Below is a small trained network, with its code and all its weights. Each question gives an input and a class and asks what happens when units are switched off, that is, made to give their printed mean instead of their output.

import numpy as np


def w(rows, s, z=0):
    codes = np.array(rows[::2]) - 128.0
    scale = np.full(codes.shape[1], s)
    scale[-1] = z or s
    return codes * scale


def f(y):
    return y / 2 * (1 + np.tanh(0.7978845608 * (y + 0.044715 * y**3)))


def log_softmax(a):
    a = a - a.max(-1, keepdims=True)
    return a - np.log(np.exp(a).sum(-1, keepdims=True))


def net(x, mask):
    res = np.array(x, float).reshape(1, 6) / 4 @ E
    y = f(res @ A[0][:, :-1].T + A[0][:, -1])
    res = res + np.where(mask, y, B[0][:, -1]) @ B[0][:, :-1]
    return log_softmax(res[-1] @ U[:, :-1].T + U[:, -1])


A, B = {}, {}
E = w([
[166,212,145,121,114,138,164],'x0',
[47,191,136,68,153,83,61],'x1',
[108,135,91,165,250,110,126],'x2',
[196,103,95,70,92,72,30],'x3',
[131,123,124,133,144,224,13],'x4',
[111,114,254,139,81,144,122],'x5',
],0.0067)
A[0] = w([
[114,135,82,192,209,67,197,144],'n0',
[208,31,159,234,84,205,126,228],'n1',
[83,226,168,133,160,199,144,126],'n2',
[109,208,153,93,124,107,188,101],'n3',
[114,159,202,150,119,67,173,92],'n4',
[65,200,155,159,160,121,120,194],'n5',
[137,86,79,134,152,66,190,213],'n6',
[118,102,69,159,170,108,227,183],'n7',
[131,150,222,126,97,104,172,72],'n8',
[118,134,171,108,74,171,144,67],'n9',
[88,61,119,143,245,98,113,238],'n10',
[95,49,110,95,179,126,58,197],'n11',
[172,171,124,90,43,52,111,255],'n12',
[174,109,154,133,123,220,167,127],'n13',
[127,134,122,142,190,86,192,145],'n14',
[181,137,181,189,254,147,79,235],'n15',
[60,98,66,148,175,183,64,209],'n16',
[143,68,102,97,95,89,142,139],'n17',
[74,77,179,120,111,109,109,129],'n18',
[127,147,100,197,51,198,152,118],'n19',
[177,70,83,67,56,79,114,196],'n20',
[90,80,128,208,58,148,166,189],'n21',
],0.0078,0.0039)
B[0] = w([
[1,194,55,216,172,203,120,223],'n0',
[149,51,123,77,66,85,144,255],'n1',
[159,127,102,84,128,123,113,178],'n2',
[109,154,110,115,150,159,130,162],'n3',
[112,169,109,170,121,153,151,161],'n4',
[114,132,112,93,120,140,108,185],'n5',
[89,114,70,125,133,123,54,220],'n6',
[85,92,79,161,128,119,103,226],'n7',
[104,151,96,173,122,142,162,164],'n8',
[138,146,151,176,126,138,161,146],'n9',
[94,138,78,122,151,153,93,244],'n10',
[88,138,82,141,114,135,116,219],'n11',
[106,85,59,104,156,115,101,237],'n12',
[175,132,152,126,69,83,156,170],'n13',
[75,154,74,175,188,175,108,183],'n14',
[86,92,86,94,99,102,109,228],'n15',
[47,123,67,141,146,108,139,225],'n16',
[132,114,140,106,119,95,113,164],'n17',
[104,113,101,185,93,134,142,155],'n18',
[174,131,179,160,66,99,160,165],'n19',
[92,106,73,70,143,94,99,225],'n20',
[143,77,117,126,105,71,139,188],'n21',
],0.0086,0.0062)
U = w([
[188,213,191,128,142,158,155,96],'0',
[151,91,122,47,112,82,111,157],'1',
[93,161,97,194,141,137,127,134],'2',
[199,122,175,161,64,97,175,119],'3',
[234,117,237,224,254,118,111,11],'4',
],0.013,0.011)

Each question gives the input, the list of numbers given to net, and the class t.
The units are the neurons (one row each of A and B). Each row of codes is followed by its name. A weight is (code - 128) times the scale printed after its matrix; where a second scale follows, it is the last column's (A, B and U).
mask holds one flag per neuron, in row order. A switched-off neuron (its flag False) gives its mean, the last column of its row in B, instead of its output. The means were averaged over made-up inputs and are rounded, as every weight is.
A unit's drop is (log p(t) with every unit on - log p(t) with that unit switched off) / (log p(t) with every unit on - log p(t) with every unit switched off).
The circuit of an input: a set's keep is (log p(t) with only the set's units on - log p(t) with every unit switched off) / (log p(t) with every unit on - log p(t) with every unit switched off). Starting from the 12 units with the biggest drops (on a tie, the unit counted first), units are removed one at a time, each time the one whose removal leaves the highest keep (on an exact tie, the one counted first), for as long as the keep stays at least 0.8.
units of the circuit, in order: the units of the circuit, biggest drop first
top k neurons: the k neurons with the biggest drops, biggest first
drop when u is switched off: that unit's drop, to one decimal
input [-5,6,6,8,7,-2], class 2: units of the circuit, in order	[n16]
input [-2,0,-1,-6,8,0], class 1: units of the circuit, in order	[n0 n1]
input [7,8,8,7,-7,7], class 2: top 2 neurons	[n4 n1]
input [5,6,-6,4,-4,7], class 2: top 3 neurons	[n8 n1 n4]
input [-5,-5,4,-2,8,-2], class 1: top 3 neurons	[n1 n0 n15]
input [-8,-3,-2,-7,5,-3], class 1: units of the circuit, in order	[n1 n0]
input [-2,-5,3,-7,8,6], class 1: top 2 neurons	[n15 n1]
input [-7,-2,5,-5,3,7], class 1: top 4 neurons	[n1 n0 n15 n21]
input [-2,-1,-2,-1,2,4], class 3: drop when n20 is switched off	0.1
input [-3,-3,4,-1,7,0], class 1: drop when n0 is switched off	0.4
input [1,-3,-3,-8,-8,8], class 3: drop when n16 is switched off	0.1
